Here is a tiny trained network, its code and every weight. The questions are about switching its units off for an input and a target symbol, where a switched-off unit gives its printed mean instead of its output.

import numpy as np


def w(rows, s, z=0):
    codes = np.array(rows[::2]) - 128.0
    scale = np.full(codes.shape[1], s)
    scale[-1] = z or s
    return codes * scale


def norm(h):
    return h / np.sqrt((h * h).mean(-1, keepdims=True) + 1e-5)


def f(y):
    return np.maximum(y, 0)


def softmax(a):
    e = np.exp(a - a.max(-1, keepdims=True))
    return e / e.sum(-1, keepdims=True)


def log_softmax(a):
    a = a - a.max(-1, keepdims=True)
    return a - np.log(np.exp(a).sum(-1, keepdims=True))


def net(x, mask):
    ids = ['αβγδηξτ'.index(c) for c in x.split()]
    T = len(ids)
    res = E[ids] + P[:T]
    r = norm(res)
    for j in range(3):
        rows = slice(4 * j, 4 * j + 4)
        q, k, v = (r @ M[0][rows].T for M in (Q, K, V))
        z = softmax(np.where(np.tri(T) > 0, q @ k.T / 4**0.5, -1e9)) @ v
        o = O[0][rows]
        res = res + np.where(mask[j], z, o[:, -1]) @ o[:, :-1]
    y = f(norm(res) @ A[0][:, :-1].T + A[0][:, -1])
    res = res + np.where(mask[3:27], y, B[0][:, -1]) @ B[0][:, :-1]
    return log_softmax(norm(res)[-1] @ U[:, :-1].T + U[:, -1])


Q, K, V, O, A, B = {}, {}, {}, {}, {}, {}
E = w([
[143,101,160],'α',
[8,135,111],'β',
[115,121,78],'γ',
[43,42,69],'δ',
[104,221,222],'η',
[3,140,103],'ξ',
[135,55,153],'τ',
],0.019)
P = w([
[75,208,119],'0',
[143,1,122],'1',
[238,142,59],'2',
[75,111,156],'3',
[71,58,107],'4',
[206,163,70],'5',
[63,156,170],'6',
[1,22,94],'7',
],0.009)
Q[0] = w([
[90,90,111],'H1',
[70,79,165],'H1',
[117,42,197],'H1',
[124,204,148],'H1',
[6,107,140],'H2',
[201,108,74],'H2',
[190,175,68],'H2',
[243,149,11],'H2',
[132,129,94],'H3',
[122,132,176],'H3',
[68,172,179],'H3',
[201,132,132],'H3',
],0.014)
K[0] = w([
[144,116,196],'H1',
[70,112,170],'H1',
[79,120,133],'H1',
[150,89,103],'H1',
[46,132,122],'H2',
[170,6,155],'H2',
[172,99,119],'H2',
[198,28,136],'H2',
[167,117,147],'H3',
[93,129,109],'H3',
[136,140,176],'H3',
[173,162,79],'H3',
],0.016)
V[0] = w([
[154,106,230],'H1',
[96,210,205],'H1',
[129,213,204],'H1',
[152,248,89],'H1',
[160,183,159],'H2',
[141,17,108],'H2',
[87,35,117],'H2',
[43,139,58],'H2',
[162,204,40],'H3',
[145,129,62],'H3',
[49,145,204],'H3',
[70,150,103],'H3',
],0.013)
O[0] = w([
[69,136,215,148],'H1',
[86,213,180,134],'H1',
[83,204,183,92],'H1',
[152,185,62,1],'H1',
[160,173,174,74],'H2',
[117,32,160,133],'H2',
[68,12,106,199],'H2',
[119,157,28,241],'H2',
[163,179,32,11],'H3',
[196,103,74,101],'H3',
[19,51,154,200],'H3',
[97,78,78,161],'H3',
],0.011,0.008)
A[0] = w([
[79,94,112,17],'N1',
[123,103,227,30],'N2',
[240,147,184,176],'N3',
[162,141,162,35],'N4',
[81,61,120,2],'N5',
[111,232,112,180],'N6',
[54,104,55,250],'N7',
[79,114,90,131],'N8',
[193,238,105,115],'N9',
[240,93,99,17],'N10',
[142,175,226,142],'N11',
[38,105,89,104],'N12',
[48,85,72,241],'N13',
[125,232,202,76],'N14',
[66,97,252,194],'N15',
[252,128,158,139],'N16',
[152,201,169,97],'N17',
[231,101,149,2],'N18',
[89,179,129,118],'N19',
[83,92,108,101],'N20',
[221,139,53,15],'N21',
[171,84,223,132],'N22',
[163,95,44,118],'N23',
[96,227,110,181],'N24',
],0.011,0.0056)
B[0] = w([
[176,55,166,144],'N1',
[42,114,36,148],'N2',
[59,179,236,145],'N3',
[116,169,96,129],'N4',
[3,90,130,158],'N5',
[199,154,196,149],'N6',
[110,225,122,236],'N7',
[195,150,152,170],'N8',
[255,117,98,135],'N9',
[201,81,246,134],'N10',
[219,71,56,159],'N11',
[58,195,126,192],'N12',
[104,202,122,247],'N13',
[191,58,63,151],'N14',
[178,50,101,235],'N15',
[134,141,223,140],'N16',
[224,81,161,139],'N17',
[62,197,232,133],'N18',
[241,146,175,145],'N19',
[91,167,151,169],'N20',
[241,50,81,132],'N21',
[66,165,59,161],'N22',
[172,196,124,154],'N23',
[231,102,79,153],'N24',
],0.0097,0.013)
U = w([
[107,98,248,85],'α',
[112,162,94,52],'β',
[167,121,57,126],'γ',
[108,64,72,253],'δ',
[177,178,169,215],'η',
[112,173,85,11],'ξ',
[94,24,188,51],'τ',
],0.014,0.0039)

Each question gives the input, a string of symbols that net reads in full, and the target symbol t.
The units are the heads (4 rows each of Q, K, V and O) and the neurons (one row each of A and B). Each row of codes is followed by its name. A weight is (code - 128) times the scale printed after its matrix; where a second scale follows, it is the last column's (O, A, B and U).
mask holds one flag per unit, heads first, then neurons. A switched-off unit (its flag False) gives its mean, the last column of its rows in O or B, instead of its output. The means were averaged over made-up inputs and are rounded, as every weight is.
A unit's drop is (log p(t) with every unit on - log p(t) with that unit switched off) / (log p(t) with every unit on - log p(t) with every unit switched off).
The circuit of an input: a set's keep is (log p(t) with only the set's units on - log p(t) with every unit switched off) / (log p(t) with every unit on - log p(t) with every unit switched off). Starting from the 12 units with the biggest drops (on a tie, the unit counted first), units are removed one at a time, each time the one whose removal leaves the highest keep (on an exact tie, the one counted first), for as long as the keep stays at least 0.8.
circuit, biggest first: the units of the circuit, biggest drop first
k most important neurons: the k neurons with the biggest drops, biggest first
which heads matter: for each layer, one digit per head in row order, 1 if its drop is at least 0.15 and else 0, layers parted by /
drop when u is switched off: that unit's drop, to one decimal
input ξ δ δ τ, target ξ: which heads matter	010
input δ δ η τ τ α, target α: which heads matter	011
input δ γ γ, target γ: which heads matter	001
input α α δ τ, target α: circuit, biggest first	(H2)
input δ ξ η δ η, target δ: which heads matter	101
input ξ γ ξ, target γ: which heads matter	101
input β γ β, target γ: which heads matter	101
input α α δ α δ, target α: which heads matter	100
input η δ β η, target η: which heads matter	010
input γ γ γ δ, target γ: which heads matter	111
input η η τ β γ η τ, target η: 3 most important neurons	(N6, N19, N5)
input η τ δ δ α α, target α: drop when N3 is switched off	0.2
input η α η γ, target η: drop when N22 is switched off	0.0
input δ δ δ η, target δ: drop when N22 is switched off	0.1
input α τ β δ η η α τ, target α: circuit, biggest first	(H1)
